Below is a small trained network, with its code and all its weights. Each question gives an input and a class and asks what happens when units are switched off, that is, made to give their printed mean instead of their output.

import numpy as np


def w(rows, s, z=0):
    codes = np.array(rows[::2]) - 128.0
    scale = np.full(codes.shape[1], s)
    scale[-1] = z or s
    return codes * scale


def f(y):
    return y / 2 * (1 + np.tanh(0.7978845608 * (y + 0.044715 * y**3)))


def log_softmax(a):
    a = a - a.max(-1, keepdims=True)
    return a - np.log(np.exp(a).sum(-1, keepdims=True))


def net(x, mask):
    res = np.array(x, float).reshape(1, 7) / 4 @ E
    y = f(res @ A[0][:, :-1].T + A[0][:, -1])
    res = res + np.where(mask, y, B[0][:, -1]) @ B[0][:, :-1]
    return log_softmax(res[-1] @ U[:, :-1].T + U[:, -1])


A, B = {}, {}
E = w([
[75,168,80,177,179,249,61,80,140],'x0',
[130,119,131,137,142,123,121,134,128],'x1',
[24,165,161,196,98,115,158,235,203],'x2',
[129,133,122,146,117,109,114,116,132],'x3',
[137,134,122,140,125,132,133,134,121],'x4',
[134,119,111,152,134,118,129,130,130],'x5',
[140,248,84,67,243,54,143,135,162],'x6',
],0.014)
A[0] = w([
[205,91,172,73,90,12,187,161,121,6],'neuron 0',
[164,248,80,77,233,78,142,112,147,137],'neuron 1',
[110,172,122,90,134,118,110,135,120,101],'neuron 2',
[219,62,87,78,174,127,121,46,77,68],'neuron 3',
[56,160,97,163,141,191,112,143,171,71],'neuron 4',
[149,156,101,96,150,116,118,135,143,77],'neuron 5',
[143,135,124,143,134,131,139,140,116,69],'neuron 6',
[124,78,133,96,116,161,137,123,164,36],'neuron 7',
[149,44,147,162,73,185,113,93,115,119],'neuron 8',
[173,121,148,127,146,139,135,112,117,46],'neuron 9',
[19,148,166,157,112,82,168,199,139,68],'neuron 10',
[126,149,96,137,185,197,79,61,121,61],'neuron 11',
[122,116,132,131,179,116,139,116,134,60],'neuron 12',
[103,151,92,139,170,198,65,63,127,49],'neuron 13',
[134,59,146,137,58,185,111,113,90,145],'neuron 14',
[143,118,118,107,127,144,155,105,146,65],'neuron 15',
[122,98,147,112,108,135,87,132,125,86],'neuron 16',
[222,113,113,75,133,124,104,44,73,56],'neuron 17',
[78,162,108,142,89,130,144,190,181,2],'neuron 18',
[173,127,100,106,135,152,98,81,83,107],'neuron 19',
[128,135,114,113,143,170,94,107,145,18],'neuron 20',
],0.013,0.006)
B[0] = w([
[187,128,18,52,115,194,54,134,7,229],'neuron 0',
[35,15,195,181,48,48,187,120,104,255],'neuron 1',
[121,107,133,130,88,123,143,105,145,153],'neuron 2',
[146,185,156,136,169,145,108,114,226,219],'neuron 3',
[192,154,98,90,135,154,103,120,87,193],'neuron 4',
[127,130,142,184,107,138,168,119,99,157],'neuron 5',
[119,130,124,127,137,125,108,135,116,124],'neuron 6',
[93,116,121,140,133,135,122,110,124,138],'neuron 7',
[84,74,160,152,113,40,182,130,95,197],'neuron 8',
[139,147,101,141,139,119,170,110,149,142],'neuron 9',
[133,202,166,137,207,160,117,102,181,207],'neuron 10',
[178,149,60,72,105,167,118,139,76,193],'neuron 11',
[118,116,107,133,113,127,157,105,145,136],'neuron 12',
[160,130,69,86,126,141,105,148,66,196],'neuron 13',
[85,60,161,163,69,86,180,112,130,197],'neuron 14',
[122,143,123,120,141,121,128,139,135,132],'neuron 15',
[118,114,110,152,104,122,123,110,136,142],'neuron 16',
[132,191,151,147,186,154,118,163,199,212],'neuron 17',
[138,174,161,139,178,144,133,141,177,177],'neuron 18',
[150,136,190,155,179,136,102,144,161,177],'neuron 19',
[109,157,126,96,106,166,114,138,98,149],'neuron 20',
],0.012,0.03)
U = w([
[40,55,153,162,62,111,152,121,123,152],'0',
[129,225,140,131,181,174,112,125,242,221],'1',
[168,150,6,58,100,180,97,127,43,4],'2',
],0.011,0.0041)

Each question gives the input, the list of numbers given to net, and the class t.
The units are the neurons (one row each of A and B). Each row of codes is followed by its name. A weight is (code - 128) times the scale printed after its matrix; where a second scale follows, it is the last column's (A, B and U).
mask holds one flag per neuron, in row order. A switched-off neuron (its flag False) gives its mean, the last column of its row in B, instead of its output. The means were averaged over made-up inputs and are rounded, as every weight is.
A unit's drop is (log p(t) with every unit on - log p(t) with that unit switched off) / (log p(t) with every unit on - log p(t) with every unit switched off).
most important unit: the unit with the biggest drop
k most important neurons: the k neurons with the biggest drops, biggest first
drop when u is switched off: that unit's drop, to one decimal
input [7,1,-7,-4,6,1,2], class 1: most important unit => neuron 3
input [3,-5,-5,0,4,-6,-6], class 0: 2 most important neurons => [neuron 14; neuron 8]
input [7,1,6,0,4,-3,-4], class 2: 3 most important neurons => [neuron 4; neuron 3; neuron 17]
input [8,-6,-7,4,8,-7,-8], class 0: 3 most important neurons => [neuron 14; neuron 8; neuron 0]
input [-6,-3,7,-7,2,-3,-6], class 1: 3 most important neurons => [neuron 10; neuron 1; neuron 18]
input [6,-3,-6,-8,7,-5,-7], class 0: 3 most important neurons => [neuron 8; neuron 14; neuron 0]
input [-3,-3,-6,2,-7,-5,-4], class 1: 2 most important neurons => [neuron 1; neuron 3]
input [6,0,5,1,6,7,0], class 2: 3 most important neurons => [neuron 4; neuron 3; neuron 17]
input [-7,-8,-8,-3,6,3,7], class 1: 2 most important neurons => [neuron 3; neuron 17]
input [-4,-7,7,5,-7,8,-6], class 1: 2 most important neurons => [neuron 10; neuron 1]
input [-8,7,6,-4,7,-7,-5], class 2: 2 most important neurons => [neuron 0; neuron 1]
input [-6,-6,-6,-1,-8,2,7], class 0: drop when neuron 1 is switched off => 5.2
input [-3,-4,1,-1,1,4,1], class 2: drop when neuron 1 is switched off => 0.8
input [-3,-7,-1,-6,-5,2,6], class 0: drop when neuron 5 is switched off => 0.0
input [0,2,-6,-3,-4,5,7], class 0: most important unit => neuron 1
